8.5	4.0	16.2	4.4
-11.7	-6.9	-20.3	-7.5
8.3	7.2	13.1	11.7
>> -6.9

1.27	1.35	2.07	2.07	1.28	1.27
-0.26	-0.30	-1.82	-1.82	-0.28	-0.23
-0.55	-0.60	-1.48	-1.48	-0.56	-0.54
>> -0.30

-206.9	-176.4	-114.5	-237.4	78.4	-236.4	-237.3
-217.3	-215.9	-221.7	-237.3	208.6	-209.9	-236.9
-196.3	-216.9	-229.5	-205.7	37.9	-193.5	-126.4
>> -215.9

164.4	-173.2	168.2	-173.6	-174.0
-16.6	-12.2	-6.6	-1.5	-5.5
-16.7	-11.9	-6.8	-1.2	-5.1
>> -12.2

75.668	141.609	-150.867	-70.691	2.604	95.295
87.833	130.818	-159.970	-62.508	-8.121	106.038
61.709	162.757	-133.981	-87.945	19.422	77.730
>> 130.818

-0.042	-0.072	-0.137	0.172
0.022	-0.149	0.034	0.043
0.125	0.064	-0.067	-0.118
>> -0.149
---
[-8.9 -13.2 48.9 -37.2 50.7] --> 50.7
[-10.8 -21.1 41.6 11.4] --> 11.4
[-16.3 -26.1 -45.2 11.3 -10.3] --> -10.3
[-42.8 -13.8 5.4 -30.8 -4.0 18.6] --> 18.6
[44.4 31.5 16.7 40.0 -27.4] --> -27.4
[-26.5 0.0 12.5 28.1 53.8] --> 53.8
[22.4 28.8 -4.8 -44.3] --> -44.3
[-20.4 -5.6 0.4 52.4 3.4 -43.6] --> -43.6
---
[[ -8.2 -26.6   8.7 -16.5  -1.9  14.3 -19.2]
 [ -6.3 -26.6   2.9 -22.2  -1.9   6.2 -22.4]
 [ 15.4  35.3 -11.6  52.3 -35.0 -13.8  10.0]]: -11.6

[[  3.5  27.1 -20.2 -20.0 -19.7]
 [-20.8  41.9  19.6  20.2  13.1]
 [  1.3  -3.3  -9.7 -16.0  -8.8]]: -9.7

[[ 30.5  50.6  -0.8  -6.5  -0.2 -37.5]
 [ 16.5 -12.0 -33.0  40.8 -42.1 -34.4]
 [ 35.3  46.1  -2.7  12.0   2.1 -29.9]]: -2.7

[[ 36.3   1.9   4.4  22.7]
 [-39.6   2.9 -10.7  33.9]
 [  3.2 -51.9 -26.6  -5.5]]: -26.6

[[ -0.1 -28.3   8.4  31.8  43.1]
 [  7.4  33.3 -21.6  -9.6  11.9]
 [ 32.3  22.1  -9.9  -3.6 -13.7]]: -9.9

[[-18.2  -1.4  26.0  -1.0 -34.7  10.5 -12.6]
 [ -0.7 -21.8 -43.4  19.0   3.8 -37.3 -27.9]
 [-28.8 -18.5 -20.3 -32.0 -32.7  26.6 -11.4]]: -20.3

[[-57.1 -27.5  36.4  20.0  16.4]
 [-43.1 -47.7  -0.7  25.4  10.5]
 [ -2.0  27.4  41.3  -3.0   8.8]]: 41.3

[[-28.2  32.4   8.2 -25.7  -9.9]
 [-50.0   6.9 -11.2   5.9 -50.2]
 [-51.5   9.2 -13.5   8.3 -56.0]]: -13.5

[[-35.1  -1.5   0.8  14.9]
 [  0.3 -11.1   7.0  26.2]
 [ 51.4  24.1   7.1  13.6]]: 7.1

[[  6.0   7.8  -6.6   5.3   9.1  50.7]
 [  8.7   2.7 -10.8  -0.4   4.1   7.5]
 [ -9.8   1.0 -30.5   1.6  -1.8  26.1]]: -30.5
---
[25.8 -43.2 -10.7 -12.9 -31.8 -34.6]
[7.3 -57.5 -20.3 -33.6 20.1 7.5] >> -34.6

[31.6 5.1 8.3 -12.8]
[-27.1 -10.4 -5.2 16.3]
[-11.1 44.8 0.8 4.2] >> 16.3

[39.2 4.5 3.1 -4.2 -18.1 -34.5]
[-27.7 38.3 -4.1 55.6 2.4 8.4] >> -34.5

[-4.4 -12.7 11.6 -0.1 -14.1 15.1 -7.8]
[14.1 5.1 -10.9 13.6 12.0 -4.4 6.4]
[45.4 -1.1 -5.2 19.2 7.3 -32.4 -4.5] >> 6.4

[40.4 44.9 44.8 28.7]
[-23.9 29.1 -48.0 47.0] >> 28.7

[-23.6 -24.6 26.7 32.9]
[29.9 44.6 7.2 2.7]
[-29.5 -19.7 -14.7 9.1] >> 2.7

[9.7 -4.9 -20.5 -9.9]
[28.3 47.9 13.4 35.7] >> -9.9
